Look-ups in named tables: a row name and a column name give one cell, copied from the table.

rur =
|  | puf | sop | pom | zoranu |
|---|---|---|---|---|
| fol | 40587 | -40643 | 9635 | 8330 |
| poba | 38453 | -38115 | 12847 | 6291 |
| luseda | -37991 | 48705 | -2838 | -4606 |
| zufe | -68125 | 83070 | -4079 | -11249 |
| fiso | 69017 | -72998 | 13162 | 13478 |
| bup | 5603 | -1015 | -1210 | 5085 |

pom of fiso: 13162
puf of fiso: 69017
zoranu of luseda: -4606
pom of luseda: -2838
sop of poba: -38115
zoranu of bup: 5085
puf of fol: 40587
pom of bup: -1210
sop of fol: -40643
zoranu of fol: 8330
pom of poba: 12847
sop of zufe: 83070
sop of luseda: 48705
pom of zufe: -4079
Row with the largest pom: fiso

bolig
|  | vug | bav | mig | pul | kun | tef | git | sodone | vaf | mon |
|---|---|---|---|---|---|---|---|---|---|---|
| pir | 55.8 | 59.5 | 90.1 | 72.1 | 68.7 | 87.8 | 62.7 | 75.5 | 76.9 | 37.1 |
| dezonu | 51.8 | 82.2 | 77.6 | 37.3 | 71.4 | 46.7 | 71.5 | 61.5 | 25.5 | 54.8 |
| kedad | 46.8 | 52.8 | 63.1 | 86.8 | 60.6 | 87.2 | 42.8 | 64.2 | 90.4 | 49.4 |
| binone | 99.2 | 36.8 | 72.0 | 54.3 | 50.8 | 61.3 | 75.7 | 75.2 | 73.4 | 55.0 |
| puzel | 46.7 | 49.3 | 56.8 | 87.0 | 61.4 | 89.6 | 63.7 | 55.1 | 92.1 | 53.7 |
| sib | 71.9 | 62.8 | 90.6 | 56.2 | 60.8 | 62.7 | 31.6 | 87.7 | 60.2 | 40.9 |
| podumob | 47.6 | 61.5 | 24.9 | 56.8 | 56.0 | 44.1 | 70.7 | 33.2 | 49.0 | 82.0 |
| puf | 74.4 | 37.2 | 40.4 | 66.9 | 51.7 | 66.2 | 93.0 | 46.0 | 79.1 | 71.0 |
| nimer | 20.8 | 78.2 | 40.6 | 66.1 | 67.9 | 59.7 | 58.9 | 36.7 | 48.5 | 68.5 |
| tev | 59.1 | 60.1 | 26.7 | 50.1 | 51.3 | 33.6 | 56.7 | 41.3 | 44.0 | 82.8 |
| nesa | 57.1 | 43.0 | 46.8 | 86.2 | 52.5 | 79.1 | 43.6 | 58.4 | 94.3 | 59.9 |
| sig | 72.3 | 51.0 | 41.2 | 47.1 | 55.3 | 46.2 | 97.8 | 42.5 | 50.2 | 76.1 |
| zag | 58.4 | 46.8 | 34.0 | 66.8 | 56.2 | 64.1 | 95.1 | 36.4 | 70.1 | 74.5 |

zag, vug: 58.4
binone, bav: 36.8
nesa, mig: 46.8
tev, tef: 33.6
binone, mig: 72.0
kedad, vaf: 90.4

Table fon
cols = kodi, febufin, tamumo, denafel
lef: [467, 585, 476, 488]
nekip: [456, 262, 315, 405]
dogad: [408, 173, 419, 285]
laner: [419, 231, 435, 331]
niv: [487, 526, 451, 337]
tidedev: [383, 783, 482, 389]
fiva: [496, 260, 468, 366]
rilivud: [354, 440, 440, 466]
ramevev: [421, 203, 485, 530]
nid: [509, 592, 367, 422]
fil: [505, 445, 310, 250]

fiva, kodi => 496
nid, kodi => 509
ramevev, kodi => 421
lef, denafel => 488
niv, kodi => 487
ramevev, denafel => 530
nid, febufin => 592
fiva, febufin => 260
fil, febufin => 445
dogad, febufin => 173
niv, tamumo => 451
nekip, denafel => 405
fil, kodi => 505
laner, tamumo => 435
dogad, kodi => 408
rilivud, kodi => 354
lef, febufin => 585

miruga:
,pesob,nekiv,patab,keropim,sas,nezoveb
gisez,138,170,132,107,162,196
befol,184,127,154,125,219,138
pazako,185,164,170,141,186,176
sak,134,131,101,76,150,130
gis,163,145,143,129,161,139
rozal,141,162,128,121,184,172
botan,132,168,97,82,157,179
vesefi,153,157,147,121,159,166
kegeno,205,135,178,138,198,146
faz,214,101,137,142,202,76
gobek,163,137,158,211,136,106
seg,131,179,183,226,177,197
gupaf,124,183,174,102,130,215
vebe,156,45,191,144,234,97

What is the pesob of kegeno in miruga?
205
What is the nekiv of gobek in miruga?
137
What is the sas of vebe in miruga?
234
What is the sas of befol in miruga?
219
What is the nezoveb of gisez in miruga?
196
What is the patab of kegeno in miruga?
178
What is the nezoveb of pazako in miruga?
176
What is the pesob of gupaf in miruga?
124
What is the nekiv of sak in miruga?
131

fur =
columns: lubiru, keged, ket
taf: [5, 32, 57]
gafa: [10, 108, 131]
nesez: [2, 18, 39]
bibi: [14, 223, 224]

ket of gafa is 131
lubiru of taf is 5
keged of taf is 32
keged of gafa is 108
keged of nesez is 18
lubiru of gafa is 10
keged of bibi is 223

zepun:
|  | gop | zil | kig | topar | feb | naloze |
|---|---|---|---|---|---|---|
| dirup | 193 | 157 | 52 | 149 | 7 | 41 |
| valake | 38 | 36 | 61 | 134 | 176 | 21 |
| daka | 112 | 204 | 53 | 158 | 97 | 91 |
| pelamin | 6 | 206 | 152 | 57 | 209 | 158 |

What is the zil of valake in zepun? 36
What is the zil of dirup in zepun? 157
What is the zil of pelamin in zepun? 206
What is the feb of pelamin in zepun? 209
What is the gop of valake in zepun? 38
What is the feb of daka in zepun? 97
What is the naloze of pelamin in zepun? 158
What is the topar of daka in zepun? 158
What is the topar of dirup in zepun? 149
What is the feb of dirup in zepun? 7
What is the zil of daka in zepun? 204
What is the kig of dirup in zepun? 52
What is the feb of valake in zepun? 176
What is the topar of valake in zepun? 134
What is the gop of dirup in zepun? 193
What is the topar of pelamin in zepun? 57
What is the kig of daka in zepun? 53
What is the naloze of valake in zepun? 21
What is the kig of pelamin in zepun? 152

lolu =
fields: puneziv, dekip, zev, foz
gizet: [0.52, 0.43, 0.53, 0.77]
lepiv: [0.63, 0.55, 0.63, 0.71]
zur: [0.60, 0.19, 0.79, 0.53]
nasumub: [0.43, 0.70, 0.69, 0.80]
leno: [0.40, 0.75, 0.60, 0.70]
nor: [0.49, 0.51, 0.42, 0.62]
kem: [0.37, 0.52, 0.70, 0.92]
tevug: [0.65, 0.58, 0.58, 0.63]

What is the dekip of nor in lolu?
0.51
What is the puneziv of kem in lolu?
0.37
What is the foz of lepiv in lolu?
0.71
What is the foz of nasumub in lolu?
0.80
What is the zev of nor in lolu?
0.42
What is the zev of gizet in lolu?
0.53
What is the dekip of nasumub in lolu?
0.70
What is the dekip of gizet in lolu?
0.43
What is the dekip of leno in lolu?
0.75
What is the puneziv of lepiv in lolu?
0.63
What is the puneziv of nor in lolu?
0.49
What is the zev of zur in lolu?
0.79
What is the puneziv of nasumub in lolu?
0.43
What is the puneziv of leno in lolu?
0.40
What is the zev of tevug in lolu?
0.58
What is the zev of lepiv in lolu?
0.63
What is the foz of kem in lolu?
0.92
What is the zev of kem in lolu?
0.70

